Here is a tiny trained network, its code and every weight. The questions are about switching its units off for an input and a class, where a switched-off unit gives its printed mean instead of its output.

import numpy as np


def w(rows, s, z=0):
    codes = np.array(rows[::2]) - 128.0
    scale = np.full(codes.shape[1], s)
    scale[-1] = z or s
    return codes * scale


def f(y):
    return y / 2 * (1 + np.tanh(0.7978845608 * (y + 0.044715 * y**3)))


def log_softmax(a):
    a = a - a.max(-1, keepdims=True)
    return a - np.log(np.exp(a).sum(-1, keepdims=True))


def net(x, mask):
    res = np.array(x, float).reshape(1, 4) / 4 @ E
    y = f(res @ A[0][:, :-1].T + A[0][:, -1])
    res = res + np.where(mask, y, B[0][:, -1]) @ B[0][:, :-1]
    return log_softmax(res[-1] @ U[:, :-1].T + U[:, -1])


A, B = {}, {}
E = w([
[1,181,42,142,158,80,112,202,96,176,136,131],'x0',
[126,48,162,61,119,206,124,163,123,205,206,141],'x1',
[123,150,121,104,25,148,254,124,139,135,124,222],'x2',
[122,122,130,122,123,133,131,131,121,122,125,124],'x3',
],0.0086)
A[0] = w([
[105,199,75,131,48,115,227,114,124,117,82,224,79],'N1',
[78,162,87,170,174,81,90,148,114,118,105,86,146],'N2',
[163,76,189,69,52,185,201,115,169,158,179,197,82],'N3',
[79,162,84,116,98,122,162,171,107,157,128,174,1],'N4',
[66,166,78,167,176,80,91,165,111,127,114,86,175],'N5',
[102,56,149,63,165,182,75,196,105,226,221,113,179],'N6',
[246,112,193,145,131,144,100,2,157,27,71,98,199],'N7',
[130,128,129,122,125,121,122,126,123,129,128,133,126],'N8',
],0.0061,0.002)
B[0] = w([
[57,75,191,165,170,60,141,213,203,156,221,55,226],'N1',
[173,198,77,118,126,161,55,92,83,124,95,148,199],'N2',
[177,144,100,28,2,201,147,65,61,34,61,196,223],'N3',
[101,105,162,154,147,90,130,152,165,135,161,91,163],'N4',
[174,201,60,105,123,156,48,68,91,121,73,154,209],'N5',
[73,79,192,159,127,69,179,182,200,116,190,79,226],'N6',
[38,109,155,173,167,50,138,220,188,187,207,65,255],'N7',
[131,131,123,131,124,130,130,131,130,120,132,123,128],'N8',
],0.0066,0.0091)
U = w([
[93,139,123,181,190,76,109,155,146,151,146,98,235],'0',
[109,85,192,145,126,104,170,148,158,130,160,105,111],'1',
[244,166,55,55,74,238,106,2,29,99,19,243,2],'2',
],0.0073,0.0012)

Each question gives the input, the list of numbers given to net, and the class t.
The units are the neurons (one row each of A and B). Each row of codes is followed by its name. A weight is (code - 128) times the scale printed after its matrix; where a second scale follows, it is the last column's (A, B and U).
mask holds one flag per neuron, in row order. A switched-off neuron (its flag False) gives its mean, the last column of its row in B, instead of its output. The means were averaged over made-up inputs and are rounded, as every weight is.
A unit's drop is (log p(t) with every unit on - log p(t) with that unit switched off) / (log p(t) with every unit on - log p(t) with every unit switched off).
The circuit of an input: a set's keep is (log p(t) with only the set's units on - log p(t) with every unit switched off) / (log p(t) with every unit on - log p(t) with every unit switched off). Starting from all 8 units, units are removed one at a time, each time the one whose removal leaves the highest keep (on an exact tie, the one counted first), for as long as the keep stays at least 0.8.
circuit, biggest first: the units of the circuit, biggest drop first
k most important neurons: the k neurons with the biggest drops, biggest first
drop when u is switched off: that unit's drop, to one decimal
input [4,0,-5,7], class 2: 4 most important neurons : (N7 N1 N5 N2)
input [6,-1,-7,0], class 2: 2 most important neurons : (N5 N7)
input [3,-2,0,3], class 2: circuit, biggest first : (N7 N6)
input [-1,8,1,-2], class 2: 4 most important neurons : (N3 N7 N1 N4)
input [-6,6,1,6], class 2: circuit, biggest first : (N3)
input [-1,3,8,0], class 2: 2 most important neurons : (N3 N7)
input [-6,2,5,-2], class 2: 2 most important neurons : (N3 N6)
input [-3,5,3,8], class 2: drop when N3 is switched off : 0.5
input [7,-3,-7,5], class 2: drop when N5 is switched off : 0.1
input [5,-8,-4,-5], class 2: drop when N2 is switched off : 0.0
